[[125 129 133 120 122 128 125]
 [137 125 144 131 128 111 132]
 [154 141 138 117 106 128 108]
 [131 131 132 117 120 126 124]
 [117 122 127 131 125 121 131]
 [110 125 126 121 126 130 134]]
|
[[137 125 144 131 128 111 132]
 [154 141 138 117 106 128 108]
 [125 129 133 120 122 128 125]
 [131 131 132 117 120 126 124]
 [117 122 127 131 125 121 131]
 [110 125 126 121 126 130 134]]

[[117 138 129 108 105 149]
 [121 136 146 108 108 141]
 [120 126 117 156 135 133]]
|
[[121 136 146 108 108 141]
 [117 138 129 108 105 149]
 [120 126 117 156 135 133]]

[[151 106 130 144 117 145 129]
 [136 108 152 129 156 127 150]
 [106 129 122 113 134 142 142]
 [148 153 113 118 110 146 148]
 [129 155 115 103 152 128 100]
 [129 123 144 107 124 126 117]
 [111 153 141 120 146 102 122]
 [140 132 140 135 119 153 145]
 [110 102 151 120 141 110 114]]
|
[[136 108 152 129 156 127 150]
 [110 102 151 120 141 110 114]
 [129 123 144 107 124 126 117]
 [111 153 141 120 146 102 122]
 [140 132 140 135 119 153 145]
 [151 106 130 144 117 145 129]
 [106 129 122 113 134 142 142]
 [129 155 115 103 152 128 100]
 [148 153 113 118 110 146 148]]

[[147 123 125 103 138 151 130 104 137 106 127 150 114 114 127 106]
 [136 112 136 121 148 144 139 114 106 119 146 105 112 133 114 138]
 [128 123 142 135 113 103 133 110 118 129 136 144 106 135 121 151]
 [116 149 138 151 131 121 146 110 129 132 115 133 144 128 143 115]
 [145 127 112 115 115 113 148 143 116 114 131 112 126 146 123 112]
 [108 139 103 121 136 108 104 113 120 115 153 141 124 152 116 102]]
|
[[128 123 142 135 113 103 133 110 118 129 136 144 106 135 121 151]
 [116 149 138 151 131 121 146 110 129 132 115 133 144 128 143 115]
 [136 112 136 121 148 144 139 114 106 119 146 105 112 133 114 138]
 [147 123 125 103 138 151 130 104 137 106 127 150 114 114 127 106]
 [145 127 112 115 115 113 148 143 116 114 131 112 126 146 123 112]
 [108 139 103 121 136 108 104 113 120 115 153 141 124 152 116 102]]

[[121 138 133 153 103 109 142 110 153 144 116 110]
 [155 129 138 132 139 119 118 144  99  99 127 105]
 [154 144 117 153 136 151 150 142 139 126 157 124]
 [135 116 118 107 126 157  99 115 140 100 111 117]
 [122 128 148 118 119 102 124 103 144 151 106 109]
 [146 140 111 111 149 101 128 151 118 149 114 110]]
|
[[122 128 148 118 119 102 124 103 144 151 106 109]
 [155 129 138 132 139 119 118 144  99  99 127 105]
 [121 138 133 153 103 109 142 110 153 144 116 110]
 [135 116 118 107 126 157  99 115 140 100 111 117]
 [154 144 117 153 136 151 150 142 139 126 157 124]
 [146 140 111 111 149 101 128 151 118 149 114 110]]

[[121 126 130 137 128 124 116 112 148 119 137 131 107 143 141]
 [124 135 111 130 133 122 133 124 129 145 132 132 134 122 148]
 [134 131 120 131 137 138 145 110 126 127 111 137 124 133 122]
 [129 124 138 127 133 112 143 121 121 143 117 133 134 152 122]]
|
[[129 124 138 127 133 112 143 121 121 143 117 133 134 152 122]
 [121 126 130 137 128 124 116 112 148 119 137 131 107 143 141]
 [134 131 120 131 137 138 145 110 126 127 111 137 124 133 122]
 [124 135 111 130 133 122 133 124 129 145 132 132 134 122 148]]
---
[[116 116 118 118 123]
 [123 137 129 119 127]
 [120 117 120 139 125]
 [123 155 136 136 116]
 [123 131 116 124 116]]
|
[[137 129]
 [117 120]]

[[129 153 127 127]
 [127 104 127 128]
 [127 122 128 144]]
|
[[104 127]
 [122 128]]

[[121 127 135]
 [ 99 133 132]
 [134 109 127]
 [150 121 127]]
|
[[133 132]
 [109 127]]

[[157 141 111]
 [122 115 119]
 [125 129 131]
 [144 143 126]
 [146 142 125]]
|
[[115 119]
 [129 131]]

[[131 130 126 134]
 [120 123 132 134]
 [123 124 129 131]
 [105 119 152 143]]
|
[[123 132]
 [124 129]]

[[112 101 101]
 [148 139 141]
 [ 99 115 103]]
|
[[139 141]
 [115 103]]

[[132 122 129 128]
 [124 127 153 135]
 [125 125 126 134]
 [149 119 128 119]]
|
[[127 153]
 [125 126]]
---
[[113 150 138 106 150 137 110 120 144 140 135 131]
 [122 120 122 121 121 120 123 123 122 120 122 121]
 [109 155 141 101 156 140 106 117 148 144 137 132]
 [113 149 138 107 149 136 111 120 143 140 135 131]
 [121 122 123 120 122 121 121 122 123 122 122 121]]
|
[[122 120 122 121 121 120 123 123 122 120 122 121]
 [121 122 123 120 122 121 121 122 123 122 122 121]
 [113 149 138 107 149 136 111 120 143 140 135 131]
 [113 150 138 106 150 137 110 120 144 140 135 131]
 [109 155 141 101 156 140 106 117 148 144 137 132]]

[[145 129 107 106 129 147 128 106 129]
 [110 127 148 149 127 110 127 153 127]]
|
[[110 127 148 149 127 110 127 153 127]
 [145 129 107 106 129 147 128 106 129]]

[[121 127 125 117]
 [124 116 117 102]
 [131 134 127 131]
 [129 135 123 125]
 [137 140 138 157]
 [130 124 126 128]
 [128 133 133 130]]
|
[[124 116 117 102]
 [130 124 126 128]
 [121 127 125 117]
 [128 133 133 130]
 [131 134 127 131]
 [129 135 123 125]
 [137 140 138 157]]

[[147 148]
 [139 152]
 [140 110]]
|
[[140 110]
 [147 148]
 [139 152]]

[[141 114 138 148 103 145]
 [149 108 106 145 144 109]]
|
[[149 108 106 145 144 109]
 [141 114 138 148 103 145]]

[[117 143]
 [129 130]
 [131 123]
 [153 127]
 [128 133]
 [138 129]
 [125 115]
 [139 121]
 [136 108]
 [123 152]
 [128 137]]
|
[[136 108]
 [125 115]
 [139 121]
 [131 123]
 [153 127]
 [138 129]
 [129 130]
 [128 133]
 [128 137]
 [117 143]
 [123 152]]

[[134 133 129 133 140 126 133 122 135 127 124 122]
 [122 122 151 122 139 136 139 127 125 122 137 144]]
|
[[122 122 151 122 139 136 139 127 125 122 137 144]
 [134 133 129 133 140 126 133 122 135 127 124 122]]

[[107 120 134 127]
 [126 122 118 135]
 [129 133 134 135]
 [124 139 138 129]
 [118 128 112 101]]
|
[[107 120 134 127]
 [126 122 118 135]
 [118 128 112 101]
 [129 133 134 135]
 [124 139 138 129]]
